x =
array([[ 0.082,  0.157,  0.017,  0.128, -0.176,  0.105],
       [-0.174, -0.129,  0.102,  0.092, -0.163,  0.011],
       [ 0.041, -0.062,  0.035, -0.063, -0.125,  0.125],
       [-0.099, -0.015,  0.104, -0.178,  0.017, -0.138],
       [ 0.002, -0.180,  0.109,  0.113,  0.100,  0.112],
       [ 0.155,  0.092, -0.012,  0.062,  0.143, -0.138],
       [ 0.019,  0.029, -0.015, -0.126,  0.081,  0.137],
       [ 0.157,  0.054, -0.114, -0.118, -0.079,  0.129],
       [-0.181,  0.054, -0.098,  0.038, -0.091, -0.123],
       [ 0.056, -0.008,  0.096,  0.140,  0.084,  0.099],
       [-0.069, -0.170, -0.093, -0.160, -0.144, -0.039],
       [-0.144,  0.092,  0.122, -0.044,  0.113,  0.155],
       [-0.034, -0.116,  0.094, -0.110, -0.061, -0.057]])
Report the top-left entry.
A: 0.082
The 3rd entry from the end, reading row by row is -0.110
The top-right entry is 0.105
The entry directly above 0.143 -> 0.100
Report the second entry in reading order.
A: 0.157
Report the entry just right of -0.170.
A: -0.093
The entry directly below -0.129 -> -0.062
Report the smallest entry in the last row.
A: -0.116
Report the entry in the bottom-right corner.
A: -0.057
The smallest entry in the first row is -0.176
Report the second smallest entry.
A: -0.180
The entry directly above 0.129 -> 0.137
Report the entry directly above 0.062.
A: 0.113
The 4th entry in reading order is 0.128
The 4th-last entry, reading row by row: 0.094
Report the entry directly below -0.008.
A: -0.170
The third entry, reading row by row is 0.017
Report the largest entry in the first column.
A: 0.157
The entry in the bottom-left corner: -0.034
Report the second entry on the main diagonal.
A: -0.129
The entry directly above 0.094 is 0.122
The second entry from the end, reading row by row: -0.061
Report the entry directly above 0.002.
A: -0.099
The entry just right of the smallest entry is 0.054
The entry just left of 0.099 is 0.084
The entry directly below 0.084 is -0.144

[[639 289 275 582 632 411 463 267 448 187 297 655 717]
 [311 289 104 323 707 371 276 476 561 497 463 285 553]
 [529 289 704 417 557 371 303 476  72 428 496 211 553]
 [274 764 832 441 557 450 410 424 786 497 264 470 512]
 [602  51 704 394 333 489 570 371 673 325 297 322 471]
 [711 210 489 512 258 922 490 398 523 531 596 507 471]
 [420 724 275 653 258 765 597 554 523 462 297 507 758]
 [748 368 489 347 707 214 357 554 448 119 463 618 553]
 [311 328 318 535 295 568 731 424 523 806 529 322 226]
 [529 566 318 606 781 450 490 528 297 394 397 692 880]
 [529 368 275 394 557 529 490 788 561 497 828 322 226]
 [274 487 318 347 557 371 597 580 786 497 264 248 226]
 [821 447 275 629 594 686 597 345 485 290 330 766 471]]
Counting starts at 1.
The entry directly below the centre entry is 357
The entry just right of 211 -> 553
The entry in row 1 and column 2: 289
The entry at row 1, column 1?
A: 639
The entry in the bottom-left corner -> 821
The entry just left of the largest entry -> 258
The entry at row 1, column 3 is 275
The entry directly above 922?
A: 489
The entry in the bottom-right corner?
A: 471
The entry just left of the smallest entry?
A: 602
The entry in row 2 and column 3?
A: 104
The entry at row 2, column 1?
A: 311
The entry just left of 731?
A: 568
The top entry of the column that holds the largest entry?
A: 411
The entry just right of 417: 557
The entry in row 3 and column 1 -> 529
The entry just left of 470?
A: 264
The entry directly above 806?
A: 119
The bottom entry of the column that holds the smallest entry?
A: 447
The top-right entry?
A: 717
The entry at row 2, column 2 -> 289
The entry directly below the smallest entry is 210
The entry just right of the largest entry?
A: 490
The maximum?
A: 922
The centre entry: 597
The minimum?
A: 51
The entry just left of the centre entry: 765
